Below are the code and all the weights of a small trained network. Each question names an input and a target symbol and asks about switching units off, where a switched-off unit gives its printed mean instead of its output.

import numpy as np


def w(rows, s, z=0):
    codes = np.array(rows[::2]) - 128.0
    scale = np.full(codes.shape[1], s)
    scale[-1] = z or s
    return codes * scale


def f(y):
    return y / 2 * (1 + np.tanh(0.7978845608 * (y + 0.044715 * y**3)))


def softmax(a):
    e = np.exp(a - a.max(-1, keepdims=True))
    return e / e.sum(-1, keepdims=True)


def log_softmax(a):
    a = a - a.max(-1, keepdims=True)
    return a - np.log(np.exp(a).sum(-1, keepdims=True))


def net(x, mask):
    ids = ['ΘΨαγδεζηλμστ'.index(c) for c in x.split()]
    T = len(ids)
    res = E[ids] + P[:T]
    u = 0
    for l in range(3):
        q, k, v = (res @ M[l].T for M in (Q, K, V))
        z = softmax(np.where(np.tri(T) > 0, q @ k.T / 2**0.5, -1e9)) @ v
        res = res + np.where(mask[u], z, O[l][:, -1]) @ O[l][:, :-1]
        u += 1
        y = f(res @ A[l][:, :-1].T + A[l][:, -1])
        res = res + np.where(mask[u : u + 4], y, B[l][:, -1]) @ B[l][:, :-1]
        u += 4
    return log_softmax(res[-1] @ U[:, :-1].T + U[:, -1])


Q, K, V, O, A, B = {}, {}, {}, {}, {}, {}
E = w([
[114,191,140,92,174,138,167,167],'Θ',
[132,143,149,124,169,139,142,134],'Ψ',
[191,113,138,248,186,130,183,157],'α',
[54,138,201,159,199,96,114,136],'γ',
[105,176,69,68,156,174,134,105],'δ',
[91,131,170,53,200,148,129,111],'ε',
[99,153,235,125,147,225,183,117],'ζ',
[43,204,12,175,79,117,112,184],'η',
[100,225,151,98,152,108,115,254],'λ',
[145,94,126,155,179,150,161,148],'μ',
[98,147,58,62,74,117,115,202],'σ',
[126,81,90,114,109,160,83,130],'τ',
],0.011)
P = w([
[240,89,251,130,187,47,145,8],'0',
[37,165,124,121,56,71,185,86],'1',
[151,122,117,247,140,236,113,147],'2',
[192,111,240,19,36,119,21,107],'3',
[56,180,63,138,78,30,198,101],'4',
[54,79,118,171,187,198,107,188],'5',
[237,140,185,51,60,117,46,112],'6',
[53,181,66,124,72,93,216,56],'7',
[129,197,58,246,185,243,97,155],'8',
[253,145,160,65,92,101,16,118],'9',
[64,204,71,159,117,70,252,59],'10',
[109,154,53,254,220,191,99,203],'11',
[217,168,142,27,90,123,9,103],'12',
],0.006)
Q[0] = w([
[152,200,186,34,38,225,92,208],'L0H1',
[53,112,111,93,222,171,155,254],'L0H1',
],0.0035)
K[0] = w([
[116,197,60,145,155,83,89,205],'L0H1',
[163,207,208,155,171,120,3,136],'L0H1',
],0.0057)
V[0] = w([
[219,189,132,124,98,10,16,231],'L0H1',
[83,56,197,83,108,159,3,18],'L0H1',
],0.0046)
O[0] = w([
[128,47,140,100,144,74,105,254,1],'L0H1',
[171,119,147,98,240,246,144,57,74],'L0H1',
],0.0071,0.0018)
A[0] = w([
[204,78,118,52,106,69,85,64,174],'L0N1',
[47,117,98,180,139,249,154,185,207],'L0N2',
[217,29,127,62,86,129,2,157,170],'L0N3',
[9,93,45,81,112,118,173,124,245],'L0N4',
],0.0058,0.0012)
B[0] = w([
[199,53,52,152,58,216,144,121,118],'L0N1',
[163,127,123,254,102,169,162,225,252],'L0N2',
[176,140,103,167,55,219,128,181,138],'L0N3',
[216,201,143,198,136,146,168,104,160],'L0N4',
],0.0084,0.0034)
Q[1] = w([
[204,19,89,48,59,7,6,125],'L1H1',
[4,118,48,127,79,11,245,75],'L1H1',
],0.0046)
K[1] = w([
[144,205,85,51,18,104,129,242],'L1H1',
[193,148,239,1,154,165,123,37],'L1H1',
],0.0052)
V[1] = w([
[122,3,152,236,139,65,162,90],'L1H1',
[24,209,139,165,27,75,150,237],'L1H1',
],0.0046)
O[1] = w([
[189,151,58,143,218,117,96,62,250],'L1H1',
[145,218,195,254,72,141,119,125,139],'L1H1',
],0.0085,0.0018)
A[1] = w([
[161,94,206,60,185,18,33,47,116],'L1N1',
[3,102,83,95,92,38,171,56,254],'L1N2',
[174,85,38,231,148,69,128,131,85],'L1N3',
[145,54,168,140,213,228,47,191,162],'L1N4',
],0.0052,0.0033)
B[1] = w([
[190,65,57,72,221,146,112,185,152],'L1N1',
[61,101,157,144,116,190,255,171,188],'L1N2',
[197,88,112,58,107,128,225,85,214],'L1N3',
[182,86,170,224,187,144,85,92,253],'L1N4',
],0.0075,0.0026)
Q[2] = w([
[254,104,128,66,139,138,21,175],'L2H1',
[187,185,145,242,174,218,91,160],'L2H1',
],0.0053)
K[2] = w([
[28,203,98,254,22,210,124,100],'L2H1',
[126,248,97,100,137,91,108,234],'L2H1',
],0.006)
V[2] = w([
[200,97,93,122,34,202,220,2],'L2H1',
[64,147,252,171,86,147,146,73],'L2H1',
],0.0055)
O[2] = w([
[126,46,236,181,1,206,162,20,51],'L2H1',
[140,220,92,60,127,192,202,75,3],'L2H1',
],0.0074,0.0013)
A[2] = w([
[159,121,176,89,220,170,96,113,181],'L2N1',
[114,109,173,144,101,175,255,212,210],'L2N2',
[121,193,106,170,38,60,136,70,253],'L2N3',
[126,142,42,162,194,168,138,164,29],'L2N4',
],0.0057,0.0017)
B[2] = w([
[126,243,130,179,96,113,76,33,194],'L2N1',
[248,136,37,22,81,234,94,145,253],'L2N2',
[69,139,254,171,117,81,151,44,177],'L2N3',
[87,27,77,220,148,62,185,157,210],'L2N4',
],0.0054,0.0055)
U = w([
[171,178,176,98,116,101,119,168,201],'Θ',
[183,103,144,126,106,96,133,139,98],'Ψ',
[33,138,193,232,80,75,147,77,132],'α',
[80,126,50,172,180,155,121,165,141],'γ',
[157,120,132,127,59,148,113,159,127],'δ',
[104,85,125,111,129,155,118,150,165],'ε',
[92,112,56,73,90,187,210,123,214],'ζ',
[157,234,157,103,163,108,145,3,182],'η',
[85,183,134,107,161,106,233,124,82],'λ',
[83,121,100,152,108,137,119,108,117],'μ',
[197,149,121,151,105,127,154,93,82],'σ',
[150,124,136,177,108,238,47,159,2],'τ',
],0.0062,0.0036)

Each question gives the input, a string of symbols that net reads in full, and the target symbol t.
The units are the heads (2 rows each of Q, K, V and O) and the neurons (one row each of A and B). Each row of codes is followed by its name. A weight is (code - 128) times the scale printed after its matrix; where a second scale follows, it is the last column's (O, A, B and U).
mask holds one flag per unit, layer by layer, with each layer's heads first. A switched-off unit (its flag False) gives its mean, the last column of its rows in O or B, instead of its output. The means were averaged over made-up inputs and are rounded, as every weight is.
A unit's drop is (log p(t) with every unit on - log p(t) with that unit switched off) / (log p(t) with every unit on - log p(t) with every unit switched off).
The circuit of an input: a set's keep is (log p(t) with only the set's units on - log p(t) with every unit switched off) / (log p(t) with every unit on - log p(t) with every unit switched off). Starting from the 12 units with the biggest drops (on a tie, the unit counted first), units are removed one at a time, each time the one whose removal leaves the highest keep (on an exact tie, the one counted first), for as long as the keep stays at least 0.8.
circuit, biggest first: the units of the circuit, biggest drop first
unit that matters most: the unit with the biggest drop
top k neurons: the k neurons with the biggest drops, biggest first
top k neurons in layer l: the k neurons of layer l with the biggest drops, biggest first
input α ζ ζ ζ ζ α, target σ: top 2 neurons	[L1N3 L0N2]
input α σ ζ ζ λ α η ζ ζ α ζ, target α: circuit, biggest first	[L2H1 L1H1 L1N1 L1N3]
input ζ λ ζ ζ ζ ζ α ζ λ α ε α η, target α: circuit, biggest first	[L2N3 L2N2 L1H1]
input ζ α α ζ ζ μ ζ ε, target ζ: circuit, biggest first	[L1H1 L1N2 L0H1 L2H1]
input α λ α, target γ: circuit, biggest first	[L2H1 L0H1]
input ζ δ ζ ζ, target η: unit that matters most	L0N2
input λ ζ λ η γ γ, target γ: circuit, biggest first	[L2H1 L0H1]
input λ γ λ ζ ζ, target λ: circuit, biggest first	[L2H1 L1H1 L0H1 L1N4]
input ζ ζ α γ, target η: circuit, biggest first	[L2H1 L0N2]
input ζ α ζ ζ δ, target ζ: circuit, biggest first	[L1H1 L1N2 L0H1]
input η ζ η ζ ζ ζ γ, target η: circuit, biggest first	[L2H1 L1H1 L0N2]
input σ ζ λ, target γ: circuit, biggest first	[L2H1 L2N4 L0H1]
input δ η ζ ζ ζ α Θ λ ζ, target γ: top 3 neurons	[L0N2 L2N4 L1N3]
input ζ τ γ ζ η γ λ ζ ε, target γ: circuit, biggest first	[L2H1 L0H1 L2N4 L1N3]
input ζ ζ η δ α Θ ζ ζ γ ζ ζ γ ζ, target η: top 3 neurons	[L0N2 L2N4 L1N2]
input α ζ η ζ ζ η σ ζ τ α λ, target α: top 2 neurons	[L1N1 L1N3]
input ζ ζ ζ ζ ζ η, target ζ: unit that matters most	L1N3
input ζ α ζ α ζ ζ γ μ, target ζ: top 2 neurons	[L1N2 L2N2]
input λ γ ζ γ μ γ α ζ δ, target γ: top 2 neurons	[L2N4 L0N2]
input ζ ζ τ τ α ζ τ ζ λ γ σ, target ζ: unit that matters most	L1H1
input α λ Θ α ζ α λ λ α ε α, target α: top 3 neurons	[L1N1 L2N3 L0N2]
input ζ λ η ζ ζ ζ ζ ε δ, target γ: top 2 neurons in layer 0	[L0N2 L0N1]
input ζ Θ σ λ λ Ψ ζ ε η γ δ, target ζ: top 2 neurons	[L1N2 L2N2]
input ζ ζ ζ Θ, target η: top 2 neurons in layer 2	[L2N4 L2N1]
input ζ ζ ζ, target τ: top 2 neurons	[L0N2 L2N2]
input ζ μ ζ, target τ: top 3 neurons	[L0N2 L2N2 L1N4]
input μ α ζ γ α ζ ε, target η: top 2 neurons	[L0N2 L2N1]
input γ η η λ λ η ζ ζ ζ ζ Θ, target γ: top 2 neurons in layer 0	[L0N2 L0N3]
input γ λ ε ζ δ ζ Ψ η τ λ ζ, target γ: top neuron	[L1N1]
